[[127 112 146 116 122 120 125 120 128 140 116 110 139]
 [113 131 137 112 141 124 113 127 138 115 132 138 124]
 [122 151 131 125 128 119 125 145 110 131 133 137 131]
 [124 130 136 119 124 131 129 131 122 136 116 128 132]
 [101 130 131 125 128 132 125 131 118 118 134 140 131]
 [137 121 133 129 133 133 135 134 140 131 113 131 133]]
->
[[101 130 131 125 128 132 125 131 118 118 134 140 131]
 [113 131 137 112 141 124 113 127 138 115 132 138 124]
 [122 151 131 125 128 119 125 145 110 131 133 137 131]
 [124 130 136 119 124 131 129 131 122 136 116 128 132]
 [127 112 146 116 122 120 125 120 128 140 116 110 139]
 [137 121 133 129 133 133 135 134 140 131 113 131 133]]

[[132 116 110 120 142 126 120]
 [151 135 108 124 139 129 109]
 [147 137 110 126 131 124 105]
 [121 134 144 135 113 125 135]
 [126 122 117 136 135 117 120]
 [142 144 131 127 124 135 123]]
->
[[121 134 144 135 113 125 135]
 [126 122 117 136 135 117 120]
 [132 116 110 120 142 126 120]
 [142 144 131 127 124 135 123]
 [147 137 110 126 131 124 105]
 [151 135 108 124 139 129 109]]

[[135 126 134 125 123 135 130 127 135 129 124 134 115 123]
 [133 127 126 114 104 119 113 113 125 111 102 100 124 119]]
->
[[133 127 126 114 104 119 113 113 125 111 102 100 124 119]
 [135 126 134 125 123 135 130 127 135 129 124 134 115 123]]

[[127 124 122 137 126 118 127 127 134 125 121 119 123 125 122 124]
 [138 114 121 117 126 144 127 133 125 137 131 136 134 128 136 118]
 [140 139 128 128 133 104 132 118 130 113 126 118 118 131 116 117]
 [131 135 135 132 131 135 130 128 123 129 135 135 130 130 132 127]
 [139 147 128 125 129 114 130 124 132 121 123 119 122 128 121 128]]
->
[[127 124 122 137 126 118 127 127 134 125 121 119 123 125 122 124]
 [131 135 135 132 131 135 130 128 123 129 135 135 130 130 132 127]
 [138 114 121 117 126 144 127 133 125 137 131 136 134 128 136 118]
 [139 147 128 125 129 114 130 124 132 121 123 119 122 128 121 128]
 [140 139 128 128 133 104 132 118 130 113 126 118 118 131 116 117]]

[[124 124 103 133 132 151 128 129]
 [123 143 102 106 121 142 145 112]
 [122 139 115 126 123 138 138 119]
 [143 127 126 134 122 126 124 125]]
->
[[122 139 115 126 123 138 138 119]
 [123 143 102 106 121 142 145 112]
 [124 124 103 133 132 151 128 129]
 [143 127 126 134 122 126 124 125]]

[[118 131 129 126 134 123 128 125 121]
 [134 130 139 134 123 132 134 125 119]
 [128 121 139 133 138 119 129 135 129]
 [135 122 132 133 134 125 129 136 133]
 [121 128 128 129 136 128 126 129 132]
 [139 154 126 140 137 130 153 123 123]]
->
[[118 131 129 126 134 123 128 125 121]
 [121 128 128 129 136 128 126 129 132]
 [128 121 139 133 138 119 129 135 129]
 [134 130 139 134 123 132 134 125 119]
 [135 122 132 133 134 125 129 136 133]
 [139 154 126 140 137 130 153 123 123]]

[[115 132 125 127 134 126 120 134 123 139 131 132 121 127 132]
 [119 123 115 123 128 130 135 127 126 145 138 126 135 130 112]
 [117 129 120 125 115 126 131 126 151 123 135 105 129 127 117]
 [127 120 137 113 133 126 114 121 127 126 145 130 130 134 145]
 [118 125 120 130 126 129 135 138 128 135 109 133 141 127 124]]
->
[[115 132 125 127 134 126 120 134 123 139 131 132 121 127 132]
 [117 129 120 125 115 126 131 126 151 123 135 105 129 127 117]
 [118 125 120 130 126 129 135 138 128 135 109 133 141 127 124]
 [119 123 115 123 128 130 135 127 126 145 138 126 135 130 112]
 [127 120 137 113 133 126 114 121 127 126 145 130 130 134 145]]

[[119 129]
 [113 146]
 [138 130]
 [134 140]
 [124 126]
 [151 124]
 [149 148]]
->
[[113 146]
 [119 129]
 [124 126]
 [134 140]
 [138 130]
 [149 148]
 [151 124]]

[[141 132 107 101 139 128 144 133 130 125 135 122]
 [102 125 131 130 109 124 128 132 110 130 127 115]
 [144 128 129 128 145 129 135 117 113 129 130 150]
 [125 126 118 116 124 131 142 121 120 126 131 148]
 [117 129 131 126 117 128 126 110 118 126 126 152]
 [114 127 130 128 119 128 130 136 126 127 129 109]]
->
[[102 125 131 130 109 124 128 132 110 130 127 115]
 [114 127 130 128 119 128 130 136 126 127 129 109]
 [117 129 131 126 117 128 126 110 118 126 126 152]
 [125 126 118 116 124 131 142 121 120 126 131 148]
 [141 132 107 101 139 128 144 133 130 125 135 122]
 [144 128 129 128 145 129 135 117 113 129 130 150]]
---
[[141 124 140]
 [142 124 142]
 [ 98 123 147]
 [146 124 144]]
->
[[142 124 142]
 [ 98 123 147]]

[[119 103 103 128 104]
 [117 107 103 128 121]
 [116 114 115 128 120]
 [118 107 109 128 113]
 [115 107 107 128 114]]
->
[[117 107 103]
 [116 114 115]]

[[122 123 154 128 141]
 [139 115 126 115 147]
 [122 137 102 130 142]
 [134 150 123 118 109]]
->
[[139 115 126]
 [122 137 102]]

[[124 123 105 136 123]
 [148 112 116 153 153]
 [131 157 130 137 106]
 [136 119 128 122 145]
 [136 144 112 124 115]]
->
[[148 112 116]
 [131 157 130]]

[[124 106 144 136]
 [120 115 132 127]
 [130 142 123 140]]
->
[[120 115 132]
 [130 142 123]]

[[131 135  99 117 131]
 [129 133 121 126 129]
 [129 135 115 124 129]
 [133 102 122 135 125]
 [131 129  98 117 132]]
->
[[129 133 121]
 [129 135 115]]

[[131 132 122 119]
 [134 123 138 138]
 [141 139 153 145]
 [105 132 127 122]]
->
[[134 123 138]
 [141 139 153]]

[[125 136 134]
 [130 136 129]
 [121 152 106]]
->
[[130 136 129]
 [121 152 106]]
